[128 = 0]

[107 122 146 117 144  82 134 104 130 100 138 126 105 117 141 125 106 131
 126 137  72 133 144 166 121 149 124 168 148 125 182 127 130 133 145 112
 118 105 135 161 125 121 123 143 114 133 128 118 143 115]  PM > Qr
[110 164 146 118 118  54 137  90 137 113 130 144 117  64 152 136 116 126
 191 129  83 125 144 122 120 137 128 190 162  99 186 131 120 153 153  97
 113 126 117 133 113 141 119 134 146 124 125 120 141  98]  PM > PF
[ 93 197 135 114 122  92 107 134 106 102 104 124 112   4 102 122 116 122
 148 124  95 127 136 102 125 127 140 136 142 122 196 135 108 134 171 135
 123 130 118 167 134 134 101 138 130 139 148 133 120 110]  RH > Jq
[101 164 138 109 145  69 135 125 122 100 140 131 133  75 131 130 116 129
 136 122  90 129 150 186 120 152 119 179 141 138 184 121 131 152 132 112
 120 103 136 159 141 145 125 139 107 124 123 115 128 108]  PM > Qr
[111 178 148 123 117  98 123 110 111 107 129 115 117 107 132 127 114 139
 131 128 101 127 133 132 132 137 134  98 122 144 126 135 124 164 138 136
 125 129 135 169 118 133 113 137 122 132 138 129 118 129]  Th > ZP
[112 171 131 122 130 105 116 122 157  92 143 141 113  69 138 130  96 128
 115 131 111 136 133 139 142 156 135 128 116 149 148 133 144 141 118 132
 116 121 128 154 134 127 113 160 124 142 132 120 130 124]  Th > MB
[121 147 103 114 119 115 105 139 117 113 109 107 104  96 105 126 126 170
 148 123 126 132 168 107 114 119 144 131 144 148 170 126 110 125 161 130
 137 138 132 153 131 139  99 202 143 136 144 129 125 130]  RH > DD
[111 131 136 117 128  93 107 149 113 101 129 128  98  84  96 138 102 123
 145 117 111 120 136 132 132 146 155 167 106 160 146 133 138 139 147 128
 127 149 127 155 133 146  92 134 129 141 127 125 123 118]  RH > DD
[135 151 121 131 114 102 125 119 120 128 136 123 116  77  99 121 127 102
 141 131 122 116  95 111 138 124 125 174 104 127 142 139 130 136 134 102
 136 140 118 120 127 125 111 122 141 154 151 127 141 107]  Sj > CQ
[115 185 146 118 123  83 132 123 119  99 134 153 116  78 140 129 103 139
 135 126 115 141 149 124 119 148 141 124 116 135 133 127 142 158 133 120
 120 127 121 136 141 149 104 173 131 137 140 135 125 110]  Th > ZP
[126 159 101 143 159 110 140 113 121 136 116 117 159  70 140 150 128 118
 138 131 114 121 115  92 146 132 121 169 151 112 167 158 117 137 131  90
 121 147 119 120 121 133 111 131 143 145 149 142 132 101]  Sj > CQ
[121 143 112 136 126  88 101 122 145 109 118 129 127  78 125 125 121 122
 124 132 105 121 129 115 130 129 131 160 126 142 161 132 110 133 150 126
 127 163 126 149 162 137 102 141 126 141 142 117 139 120]  RH > DD
[125 161 124 123 135  88 102 132 122  94 122 132 114  14 105 123 123 112
 154 119  97 129 137 118 130 129 125 174 130 135 181 126 112 123 166 139
 142 129 114 172 122 145 103 120 112 151 136 118 129 101]  RH > Jq
[116 140 170 128 138  70 149 104 123 115 146 151 118  91 150 130 116 102
 118 124  73 112 135 145 117 143 112 189 130 104 162 138 125 157 141 124
 132 113 132 122 136 133 108 135 157 136 129 125 118 106]  PM > PF
[138 154 144 118 138  90 127 114 128 100 136 137 118  54 131 131 116 113
 137 122  75 119 129 135 119 136 124 212 136 115 185 149 139 133 138 123
 144 125 115 130 131 122 100 128 147 138 123 119 135 122]  PM > PF
[120 177 149 114 103  95 127 139 126 107 140  95 117  97 128 126 121 137
 156 133 118 148 126 144 131 145 109 123 131 134 152 138 163 118 129 133
 118 115 148 158 143 131 132 150 132 141 137 125 110 138]  Th > ZP
[107 191 133 118 129  99 127 116 120  96 122 129 111  73 130 128 122 137
 136 131 115 136 129 115 127 130 130 120 122 135 145 133 135 138 140 116
 118 130 136 161 144 139 108 124 131 138 129 127 121 116]  Th > ZP
